Here is a tiny trained network, its code and every weight. The questions are about switching its units off for an input and a class, where a switched-off unit gives its printed mean instead of its output.

import numpy as np


def w(rows, s, z=0):
    codes = np.array(rows[::2]) - 128.0
    scale = np.full(codes.shape[1], s)
    scale[-1] = z or s
    return codes * scale


def norm(h):
    return h / np.sqrt((h * h).mean(-1, keepdims=True) + 1e-5)


def f(y):
    return y / 2 * (1 + np.tanh(0.7978845608 * (y + 0.044715 * y**3)))


def log_softmax(a):
    a = a - a.max(-1, keepdims=True)
    return a - np.log(np.exp(a).sum(-1, keepdims=True))


def net(x, mask):
    res = np.array(x, float).reshape(1, 8) / 4 @ E
    u = 0
    for l in range(3):
        y = f(norm(res) @ A[l][:, :-1].T + A[l][:, -1])
        res = res + np.where(mask[u : u + 9], y, B[l][:, -1]) @ B[l][:, :-1]
        u += 9
    return log_softmax(norm(res)[-1] @ U[:, :-1].T + U[:, -1])


A, B = {}, {}
E = w([
[114,135,127,118,132,123],'x0',
[219,137,156,1,94,87],'x1',
[126,131,127,127,128,127],'x2',
[124,131,127,126,131,127],'x3',
[87,165,234,178,22,65],'x4',
[134,127,126,132,125,130],'x5',
[124,131,127,125,128,128],'x6',
[154,209,238,135,212,202],'x7',
],0.0078)
A[0] = w([
[103,124,172,120,106,166,33],'0.n1',
[160,122,139,91,120,132,55],'0.n2',
[148,179,253,117,170,196,75],'0.n3',
[118,134,128,130,162,78,118],'0.n4',
[135,179,253,192,97,41,4],'0.n5',
[63,93,125,71,60,196,114],'0.n6',
[150,156,222,115,166,198,2],'0.n7',
[210,220,145,56,60,91,20],'0.n8',
[116,116,197,155,37,65,51],'0.n9',
],0.0068,0.0032)
B[0] = w([
[102,159,150,167,130,129,106],'0.n1',
[56,119,135,124,166,113,122],'0.n2',
[204,194,49,185,97,35,255],'0.n3',
[167,118,126,151,108,149,123],'0.n4',
[44,183,107,79,71,215,227],'0.n5',
[178,143,131,174,130,97,133],'0.n6',
[149,177,67,169,182,76,186],'0.n7',
[99,1,192,113,182,79,203],'0.n8',
[121,150,73,108,44,192,210],'0.n9',
],0.0072,0.0034)
A[1] = w([
[159,192,195,144,152,133,25],'1.n1',
[102,185,104,44,133,201,61],'1.n2',
[95,153,129,89,136,162,81],'1.n3',
[44,128,184,125,89,134,49],'1.n4',
[32,107,143,253,165,158,3],'1.n5',
[163,88,201,69,143,92,4],'1.n6',
[113,18,32,135,22,46,97],'1.n7',
[255,123,169,224,69,137,70],'1.n8',
[91,182,213,205,207,209,50],'1.n9',
],0.0064,0.0039)
B[1] = w([
[144,173,116,139,156,134,125],'1.n1',
[111,112,123,137,148,162,126],'1.n2',
[152,120,110,140,119,132,115],'1.n3',
[149,130,118,143,90,167,132],'1.n4',
[134,44,196,184,130,98,166],'1.n5',
[116,40,142,149,161,89,128],'1.n6',
[144,254,83,144,169,40,253],'1.n7',
[123,151,111,115,130,130,124],'1.n8',
[147,111,66,124,118,24,166],'1.n9',
],0.0077,0.0052)
A[2] = w([
[163,95,56,63,186,219,46],'2.n1',
[142,88,71,132,212,90,114],'2.n2',
[126,146,212,59,45,87,67],'2.n3',
[155,214,196,154,202,192,119],'2.n4',
[199,187,233,105,182,82,254],'2.n5',
[96,152,115,71,80,55,129],'2.n6',
[206,68,174,56,83,82,42],'2.n7',
[74,123,140,255,92,131,122],'2.n8',
[131,90,129,229,159,174,95],'2.n9',
],0.0088,0.0019)
B[2] = w([
[69,162,247,193,2,230,223],'2.n1',
[123,182,226,124,88,146,255],'2.n2',
[136,120,167,118,161,219,182],'2.n3',
[116,146,36,106,59,54,185],'2.n4',
[91,63,57,149,138,75,221],'2.n5',
[166,139,113,179,166,164,211],'2.n6',
[64,39,145,170,219,155,181],'2.n7',
[185,59,165,27,207,169,227],'2.n8',
[147,81,128,26,137,89,174],'2.n9',
],0.0089,0.0054)
U = w([
[141,193,34,153,127,45,246],'0',
[97,162,179,136,30,222,116],'1',
[120,7,156,108,212,111,7],'2',
],0.015,0.0012)

Each question gives the input, the list of numbers given to net, and the class t.
The units are the neurons (one row each of A and B). Each row of codes is followed by its name. A weight is (code - 128) times the scale printed after its matrix; where a second scale follows, it is the last column's (A, B and U).
mask holds one flag per neuron, layer by layer. A switched-off neuron (its flag False) gives its mean, the last column of its row in B, instead of its output. The means were averaged over made-up inputs and are rounded, as every weight is.
A unit's drop is (log p(t) with every unit on - log p(t) with that unit switched off) / (log p(t) with every unit on - log p(t) with every unit switched off).
The circuit of an input: a set's keep is (log p(t) with only the set's units on - log p(t) with every unit switched off) / (log p(t) with every unit on - log p(t) with every unit switched off). Starting from the 12 units with the biggest drops (on a tie, the unit counted first), units are removed one at a time, each time the one whose removal leaves the highest keep (on an exact tie, the one counted first), for as long as the keep stays at least 0.8.
units of the circuit, in order: the units of the circuit, biggest drop first
unit that matters most: the unit with the biggest drop
k most important neurons: the k neurons with the biggest drops, biggest first
k most important neurons of layer l: the k neurons of layer l with the biggest drops, biggest first
drop of u: that unit's drop, to one decimal
input [-8,0,-6,3,-4,-3,5,-3], class 1: unit that matters most => 0.n3
input [1,-8,2,-6,-8,-4,8,-4], class 1: units of the circuit, in order => 2.n1, 2.n2
input [4,6,1,4,-8,0,1,8], class 0: 2 most important neurons of layer 0 => 0.n3, 0.n7
input [-6,1,-2,8,-7,3,6,-6], class 1: 4 most important neurons of layer 2 => 2.n1, 2.n2, 2.n5, 2.n4
input [-6,1,0,5,-4,-6,-4,3], class 1: 2 most important neurons => 1.n7, 2.n1
input [-6,-8,-1,-3,7,-8,6,-4], class 2: 4 most important neurons => 2.n8, 2.n1, 1.n5, 2.n2
input [-4,-7,-1,-8,4,2,1,8], class 0: 3 most important neurons => 0.n3, 2.n4, 0.n8
input [8,3,-3,8,-3,6,6,-2], class 1: units of the circuit, in order => 0.n3, 2.n1
input [-4,-5,2,-5,-7,3,-8,6], class 1: 2 most important neurons => 2.n1, 1.n7
input [6,-8,-3,0,-5,-6,-7,8], class 0: 2 most important neurons => 2.n4, 0.n3
input [7,7,-7,6,3,2,0,-5], class 2: 2 most important neurons of layer 2 => 2.n7, 2.n3
input [2,-4,7,6,2,3,4,4], class 0: 2 most important neurons => 0.n3, 0.n8
input [4,3,6,-8,-8,-1,8,8], class 0: 4 most important neurons => 2.n4, 0.n3, 2.n5, 0.n7
input [-5,8,8,3,7,2,-3,-4], class 2: unit that matters most => 0.n8
input [5,-8,-8,3,7,2,-6,1], class 2: 2 most important neurons of layer 2 => 2.n8, 2.n1
input [-7,2,-8,-6,-5,-5,-3,3], class 1: 2 most important neurons => 2.n1, 1.n7
input [6,7,-3,-1,7,-6,-6,7], class 0: 2 most important neurons => 0.n3, 0.n7
input [5,-8,-7,7,-2,-5,5,-6], class 2: 3 most important neurons => 2.n8, 0.n3, 1.n5
input [-6,-5,2,2,1,-2,-3,-4], class 2: 2 most important neurons of layer 2 => 2.n8, 2.n4
input [-1,-7,-3,-5,6,5,7,2], class 2: unit that matters most => 2.n8
input [4,5,5,7,2,7,-6,3], class 2: drop of 0.n8 => 1.9
input [-3,-2,-5,-2,-6,-1,-8,6], class 0: drop of 2.n5 => 0.1
